Below are the code and all the weights of a small trained network. Each question names an input and a class and asks about switching units off, where a switched-off unit gives its printed mean instead of its output.

import numpy as np


def w(rows, s, z=0):
    codes = np.array(rows[::2]) - 128.0
    scale = np.full(codes.shape[1], s)
    scale[-1] = z or s
    return codes * scale


def f(y):
    return y / 2 * (1 + np.tanh(0.7978845608 * (y + 0.044715 * y**3)))


def log_softmax(a):
    a = a - a.max(-1, keepdims=True)
    return a - np.log(np.exp(a).sum(-1, keepdims=True))


def net(x, mask):
    res = np.array(x, float).reshape(1, 6) / 4 @ E
    y = f(res @ A[0][:, :-1].T + A[0][:, -1])
    res = res + np.where(mask, y, B[0][:, -1]) @ B[0][:, :-1]
    return log_softmax(res[-1] @ U[:, :-1].T + U[:, -1])


A, B = {}, {}
E = w([
[144,148,119,131,148,155,173,157,126,141,127,115],'x0',
[67,149,90,61,106,51,181,110,18,92,80,140],'x1',
[119,251,122,193,88,92,112,98,96,142,196,162],'x2',
[158,107,49,92,136,56,121,128,172,237,179,179],'x3',
[106,146,119,131,131,134,111,133,132,150,113,117],'x4',
[167,157,145,96,130,129,91,114,102,171,94,123],'x5',
],0.014)
A[0] = w([
[166,57,87,111,151,113,114,132,218,237,190,157,148],'neuron 1',
[86,142,179,132,121,130,158,141,61,75,83,125,141],'neuron 2',
[95,33,76,29,134,134,172,143,108,117,18,121,165],'neuron 3',
[97,219,106,124,114,77,154,119,34,96,139,137,107],'neuron 4',
[164,9,158,112,153,209,107,133,230,151,53,102,253],'neuron 5',
[116,109,157,139,139,147,131,128,107,96,106,93,172],'neuron 6',
[126,207,156,205,115,145,103,110,94,98,168,138,152],'neuron 7',
[122,91,15,52,138,11,180,139,106,204,167,138,66],'neuron 8',
[174,214,165,210,94,137,98,119,135,140,220,131,155],'neuron 9',
[172,114,132,144,102,135,106,143,195,180,188,133,107],'neuron 10',
[144,190,50,136,118,36,158,97,136,208,218,162,70],'neuron 11',
[125,133,140,143,156,119,100,146,165,116,146,149,125],'neuron 12',
[136,139,240,195,133,205,107,116,159,97,129,101,232],'neuron 13',
],0.012,0.0062)
B[0] = w([
[185,127,67,83,109,117,210,83,183,143,168,69,242],'neuron 1',
[107,139,117,136,136,86,120,108,32,99,135,64,193],'neuron 2',
[58,70,149,84,223,154,47,94,136,137,56,78,222],'neuron 3',
[105,149,105,127,50,120,236,126,48,102,157,126,199],'neuron 4',
[163,151,59,94,7,116,134,209,82,97,198,136,254],'neuron 5',
[77,122,111,130,136,116,82,130,86,91,139,117,167],'neuron 6',
[174,145,196,191,107,127,190,112,131,137,87,150,185],'neuron 7',
[72,103,141,74,69,183,135,151,220,155,73,240,220],'neuron 8',
[127,145,200,234,177,117,98,123,170,125,136,153,205],'neuron 9',
[164,135,113,147,192,104,101,101,110,143,153,82,195],'neuron 10',
[138,140,80,99,179,121,36,164,66,137,220,186,216],'neuron 11',
[181,160,124,114,160,129,140,161,119,146,112,126,150],'neuron 12',
[121,109,195,183,97,164,64,202,140,118,84,205,214],'neuron 13',
],0.016,0.03)
U = w([
[117,146,84,113,45,151,89,212,82,112,183,203,242],'0',
[167,153,198,207,143,142,124,140,182,130,88,154,71],'1',
[76,98,132,117,172,121,115,96,79,87,57,13,125],'2',
[103,179,125,149,74,65,252,72,60,107,133,99,53],'3',
[196,120,44,76,79,105,190,124,191,146,163,38,209],'4',
[196,174,101,154,254,71,114,96,186,181,207,128,101],'5',
[84,80,102,66,141,181,129,107,198,157,61,138,6],'6',
],0.0088,0.0026)

Each question gives the input, the list of numbers given to net, and the class t.
The units are the neurons (one row each of A and B). Each row of codes is followed by its name. A weight is (code - 128) times the scale printed after its matrix; where a second scale follows, it is the last column's (A, B and U).
mask holds one flag per neuron, in row order. A switched-off neuron (its flag False) gives its mean, the last column of its row in B, instead of its output. The means were averaged over made-up inputs and are rounded, as every weight is.
A unit's drop is (log p(t) with every unit on - log p(t) with that unit switched off) / (log p(t) with every unit on - log p(t) with every unit switched off).
The circuit of an input: a set's keep is (log p(t) with only the set's units on - log p(t) with every unit switched off) / (log p(t) with every unit on - log p(t) with every unit switched off). Starting from the 12 units with the biggest drops (on a tie, the unit counted first), units are removed one at a time, each time the one whose removal leaves the highest keep (on an exact tie, the one counted first), for as long as the keep stays at least 0.8.
circuit, biggest first: the units of the circuit, biggest drop first
unit that matters most: the unit with the biggest drop
k most important neurons: the k neurons with the biggest drops, biggest first
drop when u is switched off: that unit's drop, to one decimal
input [1,-8,-7,2,6,3], class 4: circuit, biggest first => [neuron 1]
input [7,2,-5,6,-2,5], class 6: 2 most important neurons => [neuron 8; neuron 3]
input [3,6,1,0,-8,-8], class 3: 2 most important neurons => [neuron 4; neuron 5]
input [-8,0,2,6,-5,1], class 5: 2 most important neurons => [neuron 5; neuron 11]
input [-6,-5,1,-5,-7,7], class 1: 2 most important neurons => [neuron 11; neuron 9]
input [7,4,5,0,-4,8], class 3: 2 most important neurons => [neuron 4; neuron 5]
input [6,0,6,-8,2,-2], class 1: 4 most important neurons => [neuron 13; neuron 9; neuron 5; neuron 1]
input [-3,-8,-7,1,6,6], class 4: 2 most important neurons => [neuron 1; neuron 11]
input [2,-7,0,2,8,2], class 4: 2 most important neurons => [neuron 1; neuron 5]
input [-2,-5,-6,1,1,4], class 4: 2 most important neurons => [neuron 1; neuron 11]
input [-5,4,7,0,0,1], class 3: 3 most important neurons => [neuron 4; neuron 5; neuron 13]
input [-6,5,0,3,-8,3], class 6: 2 most important neurons => [neuron 5; neuron 8]
input [-6,0,2,1,0,1], class 5: 3 most important neurons => [neuron 5; neuron 13; neuron 8]
input [-3,1,7,-1,-3,-7], class 3: unit that matters most => neuron 4
input [3,8,0,7,0,-1], class 6: 3 most important neurons => [neuron 5; neuron 8; neuron 3]
input [-8,8,-1,4,4,-7], class 6: drop when neuron 3 is switched off => 0.2
input [6,-7,-8,4,-4,2], class 4: drop when neuron 1 is switched off => 0.5
input [2,8,-5,2,-4,-7], class 6: drop when neuron 13 is switched off => 0.0
input [4,7,-2,1,-3,4], class 6: drop when neuron 8 is switched off => 0.7
input [-8,-8,-4,4,-1,2], class 4: circuit, biggest first => [neuron 1]
